Each row has a class, written as a number after it.
[ 19  14 -12   3 -12 -16  12  11 -23   5   2  15   4 -11 -33  -5 -21 -13
   2   6  -4   5  15   5  11  11   6 -14  -7  21   1  -6  11]	5
[ 27  79  27   3 -18  20 -28  30  50 102  73  -1  -3 -74 -28 -15 -14   3
  -8  19 -22  25  28  -6  16 -38 -20   7  35  33  31 -21 -28]	9
[-18  10  41  16  -3 -22   1  10 -24  53  16  -4 -13 -55 -10  19  -4 -37
  29  29 -12  -1  20   5 -24 -13   2 -11  17   2 -24   8 -14]	2
[ 32   8  20 -16  67  -7 -81 -44  -8  39  20 -13 -37  -3 -13   1  15 -19
  -7 -40  27   3 -19  41 -18 -10  26 -45   3 -14   1 -14   6]	0
[ 78  47 -41 -33  15 -20   1 -40  48  -4  22   6  47 -73   5 -90 -19 -41
  -7  -7  14   4 -29 -19  14  19 -42  51 -53  58  92  -8 -29]	7
[-53 -75 -20 -23  -3 -49  42 -26   0 -54  31  -8  38  56  22  -2 -19 -48
  84  26  14   7 -19 -20 -32  17   8 -36  12 -45  47  44  46]	2
[ 11  13  10  11   9  15  20  -4   7  37  37 -60 -24 -34 -22 -60 111   9
 -40 -36   2   6 -26  35 -28  41   4  12  28  24  -2  -3  34]	0
[ 23  -1 -11   4  -9 -19   3   4 -24   8   0  11  21   8  -7   9 -18  -2
   3   1  -9   6   9   4   7  26   9 -18  -1  17  -4  -3  16]	1
[-36  15  -4   0  -2  25  19 -27  37 -10   7  28 -29  67 -38  22  32  23
 -43  15  10  31   6  56  -1  33   9  48 -29  22  -6  -6  42]	5
[  2 -13  36  38  45  -1 -31  -3 -32  88 -28  -5 -12 -47  44  41  -7 -22
   8  29  19 -14   2  -7  -3 -11  28  20  38 -31 -57  12 -32]	5
[ 52 -15  29  -3  -3  -9  14  40 -18  34  26  -9 -71 -59 -32 -61  17  14
 -10 -74  17  26 -30   5  -1  51 -22 -34 -43  18 -21 -23  50]	8
[ 29  -9  30   7  55 -20  13  48  31   8  13  59  40 109 -27   2  18   8
 -56 -13  -4  56  -5  -8   1  50  23  18  11  -8 -24 -41  14]	6
[ 12  -3  -1   9  -6 -10   5   0 -26  -2   2  15   5   3  -8   1 -13 -11
   4  -3   0  13  23  -1   4  36   3 -13   0   4   4   0  18]	4
[-52  11   6   6 -15  -1  -3  -9 -42 -82  -3   0  18  -8  22  13  25 -37
  54 -12   1 -37  56 -74 -14  -1  13 -41  -4 -65  31   3  28]	0
[-37 -21   6 -27 -41   9  22  -6 -11  -5 -43 -52 -48 -16  46  24  -9  24
  36 -23   5   5  -9  -7  -3 -46 -12 -19 -30 -48  -6  52   2]	2
[ 36  87  39 -44  39  -8 -22  35  20  26  41 -17   6  33 -10  40 -41  18
  44 -42  19  16 -11 -13 -23 -80  31  19   5   8  -3 -54 -34]	6
[ 21  20 -10   3   1 -10 -34   0   0  -3  -5 -18  -4 -17 -17 -51   4 -11
   1 -13  23 -12  -1   7   1  70  -5 -27  84  23  32 -27  18]	2
[-28  36 -12 -24  -5 -24 -21 -45  -4  51  32  -3 -11  17 -31  52 -51 -41
  36  22   3   7  25   7 -23 -20  29 -54  50 -65  35  43  43]	0
[ 30  29   7  -1  21 -31 -62 -49  34  80  46   6  46 -31  -1  -7  20  44
 -20 -12 -30  -5 -12  37   4   3  26 -26 -42  14 -16 -35 -26]	0
[-47  31 -10  12  -4  30 -13  20  20  -7  18 -29 -47  67  22  66  17 -15
  -7   6  33 -43  24 -16   5   6   2 -33 -69  14 -15 -68   6]	2
[-17  21  25   0  19 -33 -12 -49  33 -61 -81  22  17   7  53  40 -26  34
   8 -60  26 -40 -14  -5  42 -32 -59  61 -33 -31  -8  21  -4]	3
[ 22  12 -10   5 -10 -21   9   7 -28  -1  -6  16   3   2 -28  14 -27  -6
   3   6  -5  -2  21   8   3  18   9  -3  -3  19 -10  -5  11]	5
[-43 -30 -15  31  13   3 -30 -50  50   2   5  53  32  50  20  27  31  -2
 -26  13  16 -10  18  35  10   3  17 -10  -2 -42 -42  -8  49]	2
[-18  40 -14   2 -16  -7  -3  -2 -11  33   0 -29 -37 -46 -21   4  -3 -27
 -10  16 -12 -25  28  18  10  -6 -18   1 -23   2   1   7 -13]	9
[ 28  21 -11  19  12  27 -37 -59  43 -11   5  21  15  -8  58  41  27  24
 -11 -28  -2 -37  41 -27  11  22 -13  39 -26  -3 -20 -35  23]	2
[ 16  58  -8 -20 -37 -59 -14   7  18  36   6  21  70  41   2 -29 -65  -3
  -3  -4   7  20 -20  42  15 -16  -8   2 -97  42  16 -39 -13]	1
[  0  33  25 -11  -6 -41  14   4 -52 -56   8  58  58  41 -31 -53 -37  20
  36  -9  -5  48 -16 -13  17  68  19 -21  -1  25  23 -25  46]	1
[ -2  27  14 -12 -49 -30  19  36 -40  -4  19  25  26  59 -19  14 -21 -23
  -2   3 -12  32  16   8 -23 -52  11 -45 -48  12   2  -2  22]	4
[  5   4  -6  13  -3 -14   5   3 -29   4   3  15   8  12 -14  22 -24  -8
  -1  10  -3   6  16   9   8  29   9 -11   5  -6 -13  -1  19]	10
[-18  36   7   2   7 -29  24 -52  23 -63  -4  60  73  91 -15  15  28  -3
  -7  -1 -28   2  10  17 -18 -14 -14  76  -9  10  -4 -13  44]	5
[-32  64  19   6  16  43 -23 -45   0 -36  31  44   3  60 -31  20  27  23
  26 -13  11 -20  -4   5 -33 -45  37   8  30  -3 -37 -42  68]	1
[-12  22  -3  -5   6 -11  10  -3  -7  22  24  -6  -2  26  -3  31 -24 -39
   3  24   2   4  22   3 -16   2  10   8 -30 -13   4   3  -4]	7
[-39   4 -13  38  -1 -28   3 -23  20  16  51   0  40 -55 -45 -52   6  -3
  33   9 -53 -44  47  51  21  43 -33  62  -7  29 -38 -43  -8]	1
[-21  15  17  -2 -15  -7 -12 -10 -26   8  14  25   3  24  10 -14 -11 -18
  -9  14  -7   4  11   9 -26 -10  13  13 -45 -17 -27 -12  26]	7
[ 27   3  -9   6 -12 -12  17   5 -24  -1  -6  10   4   3 -10   4 -27  -8
 -13  -2   2   3  10  11   4  17  -2  -6 -10  15 -14   4  11]	7
[-20  17 -43  11 -43  51   8  24   9 -78 -24  19  15  49 -28 -29 -47  54
   7 -15   1 -12  15  -4  61 -21 -21 -16  19   6  -2 -31   9]	10
[ 33  -1  33  13  60  16 -22  -5 -26  42  21  25 -15 -10 -42 -38   7 -12
   9 -19   6  23 -28   7 -21 -20  20 -30  31 -16 -32  -5  -5]	8
[-36 -14  11   9 -17 -66  35  28 -15 -11  -4  -5  20  30  10  13 -36   8
  40 -12  12 -23  -9   0  -6   1  -8  16  21 -35 -34  16  29]	4
[  6 -36  75  12 -13 -24   5 -27 -33  20 -62  21  42 -18  36 -11  28   1
   3 -15 -33  50 -27  13 -14   5 -16   0  52   7 -23   6  31]	0
[ 46  57  54   4  44 -50 -10  12  13 -11  61  33  62  29   5  52  16 -11
   6 -19  43   6 -11   0 -37   7  28  27   9  53  15 -39  13]	3
[ -2   2   8   7   7  43   2  22  -9 -32  19  23 -27  52 -73 -67  19  28
 -45 -21  -9  49  23  28   7  52   7 -12 -12  -2  14   4   6]	3
[-41  34 -26  30 -18 -17   7 -18 -66  -5 -44  52  23  -3 -48 -36 -58 -50
  -6  73 -11 -34  19   5  -6   1  19   2   9 -19 -31  22  -2]	0
[ 32   7 -18   9 -10 -17  12  -7 -17   6   3  19  16 -15 -10   9 -19 -16
  -4   0   5   5  13  15   3  32  -4  -1   0  27   1  -2  16]	8
[ -9  24  -3  20  63  22  -7  20  25  12  32  23 -13 -40 -66  13  21 -32
   7   8  40  13  50   9  -9  17  47  -5 -17 -55   7  10 -62]	8
[-33  56 -24 -27  -5 -11   6 -24  33  -2  30 -21   9  34  24  22 -41  54
  44  14   6 -17  -9 -48  25  49  12  32   2 -12  40 -19  13]	5
[ 13  16  -5   4  -5 -20   0   4 -29  -3  -7  14   0  -4 -28   3 -20  -7
   1  -4  -1   0  14  17   7  26   3  -7  -3  16  -5   1  14]	1
[-32 -22 -18 -17   1  34  14  59  34 -38  27 -22  -7  25 -23  -8 -40  -5
  76  11   9  -2   8 -46   4 -23  22 -55 -15 -14   8 -62 -42]	2
[ 25   8 -13   4 -16 -22   7  11 -22   5   5  12  12 -15 -15  12 -18  -6
  -4  -1   3   7  15  17   5  24   4 -16   9  22   0  -2   9]	8
[-46  13  -5   7  -3   3  13 -11  -8 -33   5  15  14  45  10  41   7  -8
  -3  13  15  -7  23  21  13 -29   4  20  -6  11  -8   2  22]	6
[ 38  -2  37  26  17  18 -33 -56 -23  39  38  17  11 -47   9 -29  11  30
  15 -19 -30   5   6  36 -13  -5 -26  28 -51  46 -24  -2 -35]	8
[ -2   4  11   2 -21   3  14  24 -25  -9  10  -6  -5   6   9  16 -13   9
  15  -8   0  -4  15  -9   9  -6  -7  -1  13  34  -9 -20  19]	6
[  7 -12  62   9  11  32 -11  13   3  21 -37  80  -6  49 -22   9 -19 -34
 -11  23 -31  65  38 -42 -20  61  -1   8  24  -6  -7 -63  23]	6
[-40  22  26  -6  19  -1 -16   1 -15   4  60  20  -5  20  -9 -21  10 -13
  20 -12 -11  15   5  -6   7 -43   8  -5 -13 -31 -13  -7  48]	1
[  5  39  27  21  76   6  -9 -25 -27 -15 -14   0 -33  23   6  36  49  13
 -23 -39  16 -17  -4 -18  17  30   8  14   4 -32 -38   1  18]	9
[ 20   3 -11   5  -8 -18   7   5 -26   2   2  14   7 -11 -13   1 -21  -8
   3  -6   6   9  12   9   5  34   5 -14   6   6  -3  -1  17]	8
[-23  30  -4  10  14  13 -42 -46  15   5  50  22  38  92  -5   6 -29 -10
  13  33 -11 -35  35  20 -61 -12  23  42 -94 -11  -8 -30 -42]	3
[ -9  72  31 -19 -31 -30  10  -4  -9  34 -11  26  10 114 -21  75  -9   0
 -12  15   2  33   9 -13 -59  16  40 -26  -8 -31  19   7  45]	5
[ 14   4 -12   3  -5 -15   9  10 -27  -7   3   5   4  -6 -20   9 -11  -3
   7  -2  -1  -1  11   4  10  25  10 -20   3  18   0   2  15]	1
[  1  50  32  26  13  -3  -1  -6  25  65  45  22  24 -31 -41 -52  33 -25
 -22   5  19  59  29  52  -8  71  11  29 -35   2  21  -5  -6]	9
[-36  40  -1  13 -25   1  -4  -6  -8  13   8  10 -13  -2 -32  63 -25  -8
  14  10  15 -32  30  19   0 -32  19 -44  -2  -6 -24 -10  26]	3
[-14  65  17 -11 -51  25 -35  -3  37  17 -26  10 -10 -43 -34  37  -3  14
  27  -2  38  -6  27  39 -48 -56  39 -22 -39   5   0 -41 -37]	4
[  9 -29  -2  28   2  20  16 -41  16  14 -11  -8  18  18  67  43  60   8
 -24 -22 -13 -34 -21 -47  24 -10 -32 -46 -25   5 -21 -17  40]	7
[ 17  -1 -12  14  -1 -12  12   7 -17  -9  -2  15  10  -3 -25   7 -28 -14
  -6  -2   7  -4  19  11  13  29   3 -12   4  12  -6   0  12]	3
[-21  27  68   6  12  21 -23  38 -42 -13 -24  23 -79 -26 -48 -25 -19  -6
  17 -24 -12  20  33 -31  13  21 -33  -7  10 -18   6  -5  -3]	1
[-24  28 -19 -22  -5   7 -17 -22  -1 -60   8 -11 -26 -12 -40   9  27 -20
  18 -17   8 -30  18  20 -22 -45   1 -24 -52  -9  23  -9  -1]	10
[-55   3   1   3 -25 -12  25   8 -22 -13  23   3  -8   1  -1  27  -6  -9
  28  21 -13  -1  37  -3  -1   2  18  -7  -7 -28 -30   7  36]	2
[ 44  24   4  -2  15 -25 -25 -49   6  21 -22  13 -10 -37  13  56  19 -11
 -24 -10  13 -37 -31  18 -14 -36 -24  -6 -30  53  -4  -4  -8]	8
[ 44 -42 -26  17  45 -16 -16 -23  -2 101  89 -83 -29 -24  20  54  40  12
 -31   2 -36 -50 -12   5  22  -4 -25 -73  17  32   4  44 -32]	7
[ 15   5 -14   6  -7 -15   3   7 -26  -6  -7  17  -3  -9 -28  -1 -22  -2
   2   8   6  -6  12   7   9  16  14 -11   5  13  -7   1  12]	5
[-66  -7 -33  -1  -5  66  30  12  20 -26  16 -24 -48 -64 -34 -21 -14 -12
  52  13  31  -8  18   2  23 -56  18  -7 -49 -31  -3   6 -26]	0
[-22  -7  11  -2  70  49   6 -27  -9 -28  40  -6 -13  31  18  48 -29  40
  81 -18  12  13   4 -29  16 -17  27  16  -4 -42 -18   3 -28]	8
[-12  46  66 -17  -8 -37   5  22  -1  21  17  37 -27  -2 -70  -2 -26  34
  16  11 -28  31  13  24 -49  11  13  62 -22   0 -21   0 -16]	5
